The symbols move the items like this.
@: x190->x165, x999->x162, x845->x672, x41->x262, x495->x467, x153->x853, x619->x495, x672->x153, x107->x472, x883->x81, x967->x172, x829->x190, x540->x472, x162->x153, x225->x775, x233->x642, x150->x883, x796->x756, x785->x689, x273->x18, x467->x561, x437->x911, x1->x144, x144->x233, x642->x268, x775->x225, x826->x440, x936->x614, x331->x746, x318->x619, x536->x225, x405->x987, x359->x785, x328->x521, x695->x84, x268->x328, x81->x826, x151->x858, x858->x481, x689->x150, x987->x328, x746->x262, x286->x150, x521->x540, x160->x107, x756->x695, x561->x144, x262->x233, x481->x273, x84->x437, x199->x876, x165->x359, x472->x160, x871->x999, x614->x845, x172->x41, x440->x536, x18->x1, x876->x829, x911->x331, x539->x199, x853->x967
%: x190->x785, x999->x273, x845->x853, x41->x144, x495->x936, x153->x172, x619->x561, x672->x967, x107->x883, x883->x440, x967->x672, x829->x359, x540->x160, x162->x440, x225->x987, x233->x775, x150->x796, x796->x84, x785->x775, x273->x672, x467->x262, x437->x536, x1->x619, x144->x495, x642->x199, x775->x328, x826->x84, x936->x642, x331->x153, x318->x467, x536->x999, x405->x521, x359->x190, x328->x472, x695->x911, x268->x539, x81->x536, x151->x162, x858->x273, x689->x405, x987->x540, x746->x826, x286->x81, x521->x160, x160->x775, x756->x437, x561->x936, x262->x495, x481->x853, x84->x331, x199->x190, x165->x689, x472->x987, x871->x796, x614->x268, x172->x1, x440->x871, x18->x153, x876->x689, x911->x858, x539->x829, x853->x467
&: x190->x876, x999->x481, x845->x273, x41->x1, x495->x318, x153->x672, x619->x144, x672->x18, x107->x472, x883->x695, x967->x153, x829->x199, x540->x871, x162->x871, x225->x785, x233->x936, x150->x107, x796->x999, x785->x165, x273->x858, x467->x619, x437->x695, x1->x41, x144->x262, x642->x614, x775->x107, x826->x883, x936->x467, x331->x853, x318->x1, x536->x826, x405->x225, x359->x540, x328->x405, x695->x18, x268->x233, x81->x150, x151->x440, x858->x331, x689->x359, x987->x775, x746->x911, x286->x160, x521->x150, x160->x987, x756->x162, x561->x495, x262->x172, x481->x746, x84->x756, x199->x268, x165->x829, x472->x521, x871->x536, x614->x561, x172->x853, x440->x81, x18->x561, x876->x539, x911->x84, x539->x642, x853->x672

In the rows, zero is written as 26.

The rows follow the links: the fewer symbols apart two items are, the more alike their rows tend to be.

Here are some items, each with a row of numbers. One shown again gets a slightly different row.
x318 -> [ 25  19  25  33  20  31  45  32  31  25  25  12  17  18  22  36  25  21  21  24  28  27  33  33  19  17  23  17  13  24  27  17  13  37  28  39  22  17  14  34  29  32  19  31  19  35  34  28  38  25  30  27  39  22  16]
x268 -> [ 14  30  36  32  39  21  17  26  24  25  24  21  19  22  44  17  28  41  25  20  19  14  28  19  23  31  12  29  36  12  26  35  34  28  19  26  38  26  21  15  19  21  25  23  21  16  19  19  22  16  25  24  22  31  17]
x796 -> [ 20  17  23  26  19  35  27  31  31  34  34  38  37  23  20  22  35  16  21  22  28  35  13  32  31  34  40  28  19  34  31  11  26  32  32  24  41  15  30  33  21  33  40  21  35  23  16  25  16  23  18  34  16  26  29]
x84 -> [ 17  28  25  29  22  24  27  32  33  33  31  45  38  21  21  16  27  27  16  24  33  37  13  38  35  30  34  12  25  40  35  24  14  23  27  19  29  23  29  35  21  25  25  27  28  23  12  32  15  30  23  32  28  29  14]
x756 -> [ 16  21  25  27  20  27  29  36  32  35  34  44  36  22  22  19  30  20  15  22  29  36  13  36  30  32  37  17  20  37  34  19  18  26  29  22  35  19  29  35  16  31  32  23  33  26  10  27  12  25  21  33  23  30  18]
x858 -> [ 27  38  42  19  21  42  21  19  31  26  25  32  33  21  21  28  26  24  29  24  30  28  18  44  39  24  26  16  37  31   6  25  24  28  35  24  17  32  23  23  30  21  32  36  17  19  30  31  24  34  24  32  29  23  31]
x775 -> [ 43  24  16  27  32  17  16  36  23  23  16  27  25  35  33  28  20  33  32  32  15  29  25  18  21  25  20  32  39  17  26  27  35  26  15  12  16  30  38  23  25  19  10  26  38  29  20  22  26  29  20  28  18  35  25]
x472 -> [ 33  15  14  26  18  32  16  33  18  27  23  21  41  30  25  18  24  36  36  31  15  35  20  17  23  28  16  29  29  12  20  32  42  30  18  12  29  23  31  21  36  24  28  18  40  34  27  26  26  25  28  20  16  34  27]
x967 -> [ 25  33  35  29  15  21  25  18  33  26  31  24  13  35  17  27  20  13  28  22  31  21  37  25  12  21  31  21  20  30  19  35  15   4  33  21  22  27  22  28  23  23  35  14  23  30  20  29  23  26  35  22  36  20  37]
x262 -> [ 23  32  31  35  28  30  39  32  32  15  25  11  21  18  24  34  24  30  22  26  24  23  34  35  20  16  26  20  17  30  23  25  12  25  22  27  24  20  19  25  22  23  11  30  16  24  34  28  38  31  35  32  48  30  20]
x160 -> [ 33  15  11  26  18  30  18  30  19  28  21  24  40  30  26  19  24  34  35  33  16  34  22  14  22  27  16  31  29  14  23  30  42  31  18  11  28  22  30  23  38  21  26  19  40  34  29  27  28  27  27  18  17  32  27]
x151 -> [ 28  32  35  23  28  43  23  19  33  22  28  30  28  25  21  30  34  18  30  23  27  22  20  33  35  31  38  37  30  34  15   8  27  31  36  28  27  24  27  24  24  26  37  33  23  11  32  25  27  30  17  41  23  22  45]
x286 -> [ 27  20  11  26  18  29  23  15  18  27  25  26  37  29  22  10  28  35  33  30  30  29  28  11  31  36  24  39  19  28  39  23  33  26  20  22  24  17  27  25  45  23  29  21  32  28  37  31  34  29  27  14  19  19  34]
x845 -> [ 26  34  42  25  14  26  19  14  33  34  26  27   9  30  25  26  19  18  27  18  30  17  33  28  20  25  18  21  33  20  11  34  18  16  36  28  14  26  15  27  29  23  37  21  20  23  16  29  21  22  22  23  27  12  32]

Each walk starts at a row. The symbols on each line, taken left to right, move it on to the next item.
Each answer is a row, close to the row of the item it stands for.
start [ 22  34  31  32  22  26  33  26  32  17  31  16  20  27  17  32  24  19  26  24  26  24  36  29  11  16  35  21  12  32  22  31  14   8  26  21  26  23  23  23  18  24  25  19  19  28  29  27  34  29  42  29  46  30  33]
@ @ @ % @: [ 44  26  14  24  34  15  19  35  25  22  18  33  21  35  31  32  19  28  30  31  17  27  25  20  24  26  26  34  38  21  30  23  30  27  17  16  13  35  39  22  22  22   9  28  37  29  18  20  26  29  15  33  20  34  29]
@ & & %: [ 42  21  15  25  24  25  18  37  22  27  20  26  33  33  29  25  22  33  33  32  11  33  21  19  21  25  19  32  36  14  20  28  39  31  15  10  22  29  36  22  28  20  18  22  42  33  19  22  27  26  22  27  17  39  26]
start [ 21  32  35  37  37  24  24  32  29  20  21  17  10  21  42  23  24  40  24  21  16  13  31  24  22  24  13  30  34  15  26  29  22  31  18  28  28  19  18  20  20  21  13  29  20  15  21  21  29  20  23  32  34  32  15]
& & % % % @: [ 19  28  39  34  26  24  21  22  32  33  24  23   5  23  41  21  23  33  23  18  24  12  31  24  22  30   8  26  35  12  24  30  23  32  25  36  26  19  13  24  25  23  29  24  21  16  14  23  22  14  19  24  24  19  17]
% @ @ & & %: [ 23  24  15  31  22  27  22  13  23  25  28  36  36  26  21   7  29  35  29  27  33  26  27  17  35  39  33  41  18  38  46  19  23  22  20  22  23  16  26  27  40  23  27  23  30  21  30  33  30  32  23  22  24  17  36]
start [ 23  20  33  33  18  28  37  28  33  31  22  18   9  20  28  31  24  23  20  19  29  21  33  29  20  22  13  20  23  18  25  21  12  39  28  42  20  15   9  33  28  31  23  29  22  29  25  26  30  19  23  27  33  16  13]
& % @ @ %: [ 25  36  39  28  14  27  26  17  35  28  29  22  13  31  18  29  20  15  27  21  33  22  33  31  15  21  28  16  23  29  12  35  13   8  34  23  13  27  19  29  26  23  33  20  19  26  20  31  23  28  32  23  36  16  34]
@ % @ & @: [ 25  34  36  28  14  23  25  19  34  28  30  27  13  32  17  27  21  12  28  21  32  22  32  29  12  22  33  21  20  31  16  34  14   4  35  21  22  24  22  30  22  25  35  14  21  28  19  29  23  28  32  25  34  19  37]
start [ 14  28  38  34  37  23  20  27  24  28  25  21  15  21  45  18  28  40  22  20  21  12  30  20  25  30  12  29  35  15  27  36  32  28  20  33  37  23  18  18  20  23  27  25  20  15  18  20  21  12  21  23  24  28  16]
% @ @ & & %: [ 12  30  34  25  43  18  19  25  18  24  27  20  24  22  39  20  31  34  26  24  24  18  29  18  27  29  17  30  30  17  29  39  40  26  23  30  45  34  26  16  18  26  30  26  17  19  28  19  22  14  29  18  19  31  20]
& @ & &: [ 20  24  35  36  26  24  28  27  30  33  22  19   5  20  39  26  24  32  21  19  26  16  33  26  23  25   9  24  30  15  27  24  16  37  24  40  21  16   8  29  26  26  22  28  20  21  18  24  28  15  18  25  28  19  12]
start [ 33  17  11  29  17  30  19  24  19  28  21  23  43  31  24  13  26  38  35  30  20  34  23  14  27  32  17  32  27  18  30  32  37  28  16  13  26  20  30  25  42  21  27  18  39  32  30  29  31  28  25  16  17  29  28]
@ % & %: [ 37  21  18  27  27  26  14  36  22  26  19  25  33  31  32  22  23  38  33  29  10  29  22  19  19  26  14  31  38  10  20  33  39  29  15   9  27  27  33  19  27  21  19  21  40  29  19  23  22  23  22  26  19  38  24]
% @ & % @ & @: [ 36  12  14  22  21  33  18  34  17  28  24  21  40  31  24  26  27  25  35  33  14  36  19  18  21  26  20  30  28  15  20  26  47  33  22  14  32  28  35  24  32  26  32  19  39  35  30  23  26  25  25  22  12  33  29]
start [ 28  36  44  17  17  42  20  15  33  30  26  27  23  26  20  31  23  18  28  20  30  25  22  38  30  23  24  18  36  26   1  26  23  25  39  30  15  29  19  27  31  24  40  30  20  20  29  30  23  30  25  29  27  17  36]
& % @ @ %: [ 25  18  25  33  19  30  45  33  31  25  25  13  17  17  23  38  26  22  22  24  28  26  31  32  20  17  20  19  14  22  24  18  12  37  29  38  21  16  11  32  27  30  20  30  22  34  34  26  36  24  28  28  38  21  13]
& @ & % % % %: [ 40  24  13  13  40   8  26  29  16  24  21  31  23  32  29  39  22  20  26  36  28  29  30  18  28  23  29  28  32  24  35  26  35  27  25  31  17  44  40  26  25  29  14  34  31  38  29  20  23  28  24  20  15  28  24]
start [ 27  27  23  29  27  32  24  17  28  21  29  30  27  29  23  21  35  22  30  25  27  20  26  21  33  38  40  49  22  38  34   5  25  27  27  28  26  17  30  25  28  24  33  27  28  11  30  24  32  27  18  37  24  19  46]
% & & @ & @: [ 25  31  20  30  29  27  24  15  26  22  27  39  31  25  23  12  31  34  28  25  34  22  24  23  40  38  37  39  22  42  44  14  18  21  21  24  21  18  29  27  33  21  21  29  26  12  28  32  30  34  21  32  29  19  35]
& & & @: [ 22  27  26  32  24  31  41  34  28  16  29   9  24  21  19  36  27  22  24  27  22  27  32  34  16  14  30  20   9  29  22  24  14  22  26  28  29  20  20  26  20  29  18  24  19  32  37  27  38  30  40  30  46  31  23]
start [ 28  21  24  24  25  38  25  28  31  25  31  30  28  30  21  30  37  15  28  21  23  26  19  26  28  33  39  42  24  28  23   4  31  34  31  28  36  19  32  26  20  32  40  24  35  18  25  20  25  22  15  40  17  25  42]
@ & % @ @ % &: [ 22  30  26  32  25  30  40  35  28  12  28  12  26  21  19  34  27  25  25  27  23  25  32  32  17  15  33  24  11  31  23  25  16  20  25  24  30  22  22  22  18  25  17  26  18  28  37  27  38  30  42  31  48  35  27]
% @ % & % @: [ 26  26  16  30  27  28  23  10  23  24  25  32  29  27  23  12  30  30  32  26  32  21  29  13  35  39  31  45  19  36  45  14  24  22  20  24  23  16  28  27  39  24  27  25  26  18  34  30  33  30  23  24  23  16  39]
